(4): 0.949 -0.405 9.011 6.228 2.342 2.319 -2.060 4.737 -4.014 1.325 5.313
 4.736
(170): 2.342 2.317 8.303 4.073 -0.108 -1.943 3.937 -3.092 1.887 -1.000 7.066
 0.558
(151): -4.667 8.303 1.065 -0.795 -0.795 1.888 -4.667 -4.667 -0.084 1.718 3.450
 1.888
find: 2.317 8.303
(170)
find: -0.108 -1.943 3.937 -3.092
(170)
find: 2.342 2.319
(4)
places (151): 1.888
6 12
places (151): -4.667
1 7 8
find: 6.228 2.342 2.319 -2.060
(4)
places (4): 4.736
12

(204): -0.956 -0.956 1.125 1.125 -0.049 -0.956 1.125 -0.956 1.287 1.125
(30): -3.652 -0.358 0.199 3.517 0.370 -0.358 0.726 0.199 1.126 -4.200
(10): 2.269 -7.388 -3.653 -1.231 -0.526 3.517 0.370 -0.358 0.726 -2.018
places (30): 1.126
9
places (204): 1.125
3 4 7 10
find: -3.653 -1.231 -0.526 3.517 0.370 -0.358 0.726
(10)
places (30): -3.652
1

(75): 0.940 7.187 -0.756 0.111 -1.069 0.219 0.219
(4): -0.218 -0.755 -0.040 -0.755 0.186 -0.755 -0.159
(10): 0.207 -0.095 0.166 0.001 1.230 0.218 -0.094
places (75): 0.219
6 7
places (4): -0.755
2 4 6
find: 0.207 -0.095
(10)

(4): -8.483 -7.845 0.086 0.086 -0.646 -7.845 4.046 -7.845 -7.845
(50): -8.883 -2.195 0.864 1.431 1.899 -4.744 -4.412 -5.595 -7.845
(121): -8.483 -5.017 0.086 1.164 -0.646 -7.074 4.970 -3.795 -9.294
(78): 4.628 4.627 3.437 -7.844 2.737 2.279 6.717 2.279 3.797
(10): 2.830 4.046 0.086 -0.646 -5.017 1.164 -5.595 -4.744 1.599
find: -7.845 0.086 0.086 -0.646 -7.845 4.046 -7.845
(4)
places (4): -7.845
2 6 8 9
places (78): 4.628
1
places (50): -5.595
8
find: 1.431 1.899 -4.744 -4.412 -5.595 -7.845
(50)

(204): 3.686 -3.397 0.569 7.484 7.508 -1.476 3.865 -6.802 5.251 0.010 -1.503
 2.528 -5.479 0.200 -1.510 -3.356 3.609 4.624 -1.127 3.196
(164): 4.231 -8.652 -0.230 -4.230 -3.285 5.377 -3.399 0.569 7.484 7.508 -1.476
 3.865 -6.802 0.846 0.846 -3.804 5.377 6.677 -0.910 4.635
(75): 2.705 0.847 -0.521 2.528 -0.594 2.338 -0.594 0.030 5.251 2.528 -0.594
 2.528 -5.479 0.200 -1.510 2.705 -0.594 4.624 2.705 -0.594
(121): 2.705 5.309 -0.521 -3.653 -2.805 2.338 -2.903 0.030 5.251 5.308 -1.503
 2.528 2.527 0.200 -1.510 -3.356 3.609 4.624 -1.127 3.196
places (75): 2.528
4 10 12
find: 5.377 -3.399 0.569 7.484 7.508 -1.476 3.865 -6.802
(164)
places (75): -0.594
5 7 11 17 20
find: 2.338 -2.903 0.030 5.251 5.308 -1.503
(121)
places (164): 0.846
14 15
find: 4.231 -8.652 -0.230 -4.230 -3.285 5.377 -3.399 0.569 7.484 7.508 -1.476
 3.865 -6.802 0.846 0.846 -3.804 5.377 6.677 -0.910 4.635
(164)
find: -0.521 -3.653 -2.805 2.338 -2.903 0.030 5.251 5.308 -1.503 2.528 2.527
 0.200
(121)

(157): -0.251 -0.357 -1.204 0.999 6.220 -0.859 1.379 -2.932 -1.115 -2.146
 -2.629 -0.025 0.785 -1.346 0.482 -1.399 0.222 -3.870 0.124 0.939 -1.835
 -0.687 0.559 -2.111 0.701
(78): 1.750 0.754 -1.674 0.389 5.638 -3.078 -0.689 -3.078 -1.842 -2.157 0.354
 -0.709 -0.689 0.325 -1.701 1.186 0.353 -0.689 1.186 -3.078 -1.496
 -3.078 -0.070 -0.203 3.182
(4): 0.527 0.531 -0.993 -1.384 8.782 -2.108 -0.826 0.333 -2.643 -1.238 -1.000
 -0.775 1.164 -1.777 1.740 4.967 -0.437 2.529 -1.810 2.201 0.412 1.089
 0.261 -2.209 2.269
(204): 1.812 0.576 -2.460 0.675 -1.747 -0.603 -1.178 3.406 -1.601 -1.583 -3.168
 -0.315 0.944 -2.286 -1.486 0.227 -0.150 3.395 0.557 2.155 -0.236 -0.145
 0.625 -1.695 -1.414
(75): -1.159 -0.243 -1.407 -0.307 -0.184 -3.991 -0.650 -3.613 -0.611 -0.596
 -1.343 0.184 -0.377 2.731 -1.409 -3.226 0.194 2.015 0.399 0.766 -1.040
 0.668 0.332 3.430 -1.169
(30): -3.249 -2.425 -1.202 0.900 -2.218 -0.275 -0.898 6.922 -3.077 -0.132
 0.953 0.578 -0.727 -0.338 3.481 0.796 -0.407 -2.102 0.030 0.995 -0.543
 3.632 -0.071 -3.182 -0.502
(50): -0.598 0.439 5.951 -2.750 1.463 -0.293 -0.062 -2.255 2.506 -0.874 -0.597
 0.141 -1.918 -1.668 -2.296 1.996 0.392 0.446 -0.445 1.256 -0.188 -0.129
 -0.550 1.430 -1.584
places (78): -3.078
6 8 20 22
places (204): -0.315
12

(157): 1.817 -7.165 0.980 -1.298
(50): -1.297 -3.226 -7.343 -2.411
(164): -7.165 0.980 -1.300 -3.226
find: -7.165 0.980 -1.298
(157)
find: -1.300 -3.226
(164)
find: 0.980 -1.300 -3.226
(164)
find: 1.817 -7.165 0.980
(157)

(4): 4.899 0.652 0.652 -0.954 -3.234 -3.495 -1.753 0.350 0.652
(170): -7.860 -1.361 -2.220 2.319 5.077 1.880 5.442 2.608 -3.583
(10): 1.245 -0.286 1.884 1.431 -3.577 -0.902 -1.585 4.615 3.254
(30): -0.501 1.506 -1.650 -5.010 1.141 2.254 -2.484 -3.644 -0.198
(121): -4.432 -2.056 0.651 -1.078 1.153 -1.093 -0.816 2.903 3.612
(157): 0.308 2.344 2.463 0.171 -3.195 3.344 4.561 -4.800 -5.359
(78): 5.292 2.069 -1.651 5.493 2.246 1.798 1.386 -1.077 -2.974
(50): 7.939 1.246 0.376 -2.991 -1.435 -2.383 2.171 -1.554 -3.215
(164): 4.269 2.120 -0.154 -0.124 1.590 3.979 0.498 -0.232 -2.718
places (4): 0.652
2 3 9
find: 1.153 -1.093
(121)

